Below are the code and all the weights of a small trained network. Each question names an input and a target symbol and asks about switching units off, where a switched-off unit gives its printed mean instead of its output.

import numpy as np


def w(rows, s, z=0):
    codes = np.array(rows[::2]) - 128.0
    scale = np.full(codes.shape[1], s)
    scale[-1] = z or s
    return codes * scale


def norm(h):
    return h / np.sqrt((h * h).mean(-1, keepdims=True) + 1e-5)


def f(y):
    return y / 2 * (1 + np.tanh(0.7978845608 * (y + 0.044715 * y**3)))


def softmax(a):
    e = np.exp(a - a.max(-1, keepdims=True))
    return e / e.sum(-1, keepdims=True)


def log_softmax(a):
    a = a - a.max(-1, keepdims=True)
    return a - np.log(np.exp(a).sum(-1, keepdims=True))


def net(x, mask):
    ids = ['αβγδζηθλμξστω'.index(c) for c in x.split()]
    T = len(ids)
    res = E[ids] + P[:T]
    r = norm(res)
    for j in range(3):
        rows = slice(3 * j, 3 * j + 3)
        q, k, v = (r @ M[0][rows].T for M in (Q, K, V))
        z = softmax(np.where(np.tri(T) > 0, q @ k.T / 3**0.5, -1e9)) @ v
        o = O[0][rows]
        res = res + np.where(mask[j], z, o[:, -1]) @ o[:, :-1]
    y = f(norm(res) @ A[0][:, :-1].T + A[0][:, -1])
    res = res + np.where(mask[3:19], y, B[0][:, -1]) @ B[0][:, :-1]
    return log_softmax(norm(res)[-1] @ U[:, :-1].T + U[:, -1])


Q, K, V, O, A, B = {}, {}, {}, {}, {}, {}
E = w([
[143,111,167],'α',
[117,66,137],'β',
[63,169,97],'γ',
[221,42,108],'δ',
[68,150,194],'ζ',
[159,107,162],'η',
[72,164,101],'θ',
[87,92,162],'λ',
[76,163,102],'μ',
[87,134,253],'ξ',
[153,110,165],'σ',
[151,45,126],'τ',
[151,48,127],'ω',
],0.02)
P = w([
[212,95,236],'0',
[174,177,148],'1',
[98,7,111],'2',
[121,225,63],'3',
[87,41,57],'4',
[106,238,38],'5',
[96,31,58],'6',
[125,243,59],'7',
],0.0022)
Q[0] = w([
[139,252,224],'h1',
[250,72,80],'h1',
[53,57,119],'h1',
[184,234,150],'h2',
[182,100,67],'h2',
[128,140,134],'h2',
[124,202,176],'h3',
[71,70,80],'h3',
[195,181,72],'h3',
],0.036)
K[0] = w([
[152,191,253],'h1',
[206,90,71],'h1',
[75,67,128],'h1',
[174,197,162],'h2',
[161,126,60],'h2',
[126,129,140],'h2',
[140,182,176],'h3',
[87,102,77],'h3',
[195,158,85],'h3',
],0.042)
V[0] = w([
[198,95,52],'h1',
[61,206,207],'h1',
[121,5,119],'h1',
[129,126,130],'h2',
[95,59,96],'h2',
[173,218,161],'h2',
[114,133,123],'h3',
[78,241,102],'h3',
[40,108,105],'h3',
],0.017)
O[0] = w([
[172,76,25,117],'h1',
[64,145,249,106],'h1',
[191,226,55,219],'h1',
[124,132,120,133],'h2',
[142,184,59,142],'h2',
[115,54,232,101],'h2',
[122,132,130,116],'h3',
[46,33,137,10],'h3',
[57,144,151,100],'h3',
],0.015,0.013)
A[0] = w([
[118,129,132,3],'n1',
[237,9,118,135],'n2',
[105,116,126,131],'n3',
[58,59,89,118],'n4',
[121,119,129,47],'n5',
[92,112,144,148],'n6',
[4,92,112,90],'n7',
[3,194,49,168],'n8',
[86,111,140,158],'n9',
[171,100,64,203],'n10',
[135,131,164,113],'n11',
[148,111,166,94],'n12',
[152,110,165,60],'n13',
[156,100,162,87],'n14',
[120,125,143,115],'n15',
[123,161,54,102],'n16',
],0.02,0.0031)
B[0] = w([
[187,141,92,107],'n1',
[97,20,153,214],'n2',
[135,125,106,118],'n3',
[51,161,54,150],'n4',
[146,140,110,108],'n5',
[134,91,82,142],'n6',
[131,17,4,194],'n7',
[18,123,109,220],'n8',
[127,83,75,145],'n9',
[42,99,128,253],'n10',
[175,162,115,168],'n11',
[161,173,112,163],'n12',
[159,179,118,157],'n13',
[145,179,115,156],'n14',
[144,132,107,127],'n15',
[131,75,211,247],'n16',
],0.035,0.0065)
U = w([
[198,228,148,208],'α',
[88,238,29,72],'β',
[102,95,106,174],'γ',
[213,25,39,130],'δ',
[63,88,172,153],'ζ',
[145,44,177,90],'η',
[113,110,111,147],'θ',
[8,200,149,162],'λ',
[108,95,105,148],'μ',
[78,106,225,170],'ξ',
[245,42,221,3],'σ',
[172,152,26,51],'τ',
[185,146,24,53],'ω',
],0.015,0.0044)

Each question gives the input, a string of symbols that net reads in full, and the target symbol t.
The units are the heads (3 rows each of Q, K, V and O) and the neurons (one row each of A and B). Each row of codes is followed by its name. A weight is (code - 128) times the scale printed after its matrix; where a second scale follows, it is the last column's (O, A, B and U).
mask holds one flag per unit, heads first, then neurons. A switched-off unit (its flag False) gives its mean, the last column of its rows in O or B, instead of its output. The means were averaged over made-up inputs and are rounded, as every weight is.
A unit's drop is (log p(t) with every unit on - log p(t) with that unit switched off) / (log p(t) with every unit on - log p(t) with every unit switched off).
The circuit of an input: a set's keep is (log p(t) with only the set's units on - log p(t) with every unit switched off) / (log p(t) with every unit on - log p(t) with every unit switched off). Starting from the 12 units with the biggest drops (on a tie, the unit counted first), units are removed one at a time, each time the one whose removal leaves the highest keep (on an exact tie, the one counted first), for as long as the keep stays at least 0.8.
circuit, biggest first: the units of the circuit, biggest drop first
k most important neurons: the k neurons with the biggest drops, biggest first
heads that matter: for each layer, one digit per head in row order, 1 if its drop is at least 0.15 and else 0, layers parted by /
drop when u is switched off: that unit's drop, to one decimal
input σ α ξ σ α, target ξ: circuit, biggest first	[n16 n7]
input α α α α ζ λ η, target λ: heads that matter	011
input σ α λ α μ, target λ: circuit, biggest first	[h1]
input θ α α λ λ σ, target σ: heads that matter	001
input α α α α, target α: heads that matter	100
input ζ α β λ σ, target λ: heads that matter	001
input α σ α β β α η, target β: heads that matter	110
input δ λ α σ λ σ α ξ, target ξ: heads that matter	100
input ξ λ α, target λ: heads that matter	000
input ω β η, target β: 2 most important neurons	[n10 n7]
input α ξ α, target ξ: drop when n9 is switched off	0.0
input α λ α β α σ σ, target β: drop when h1 is switched off	1.0
input α α β β σ, target β: drop when n8 is switched off	0.1
input λ γ σ β α, target β: most important neuron	[n2]
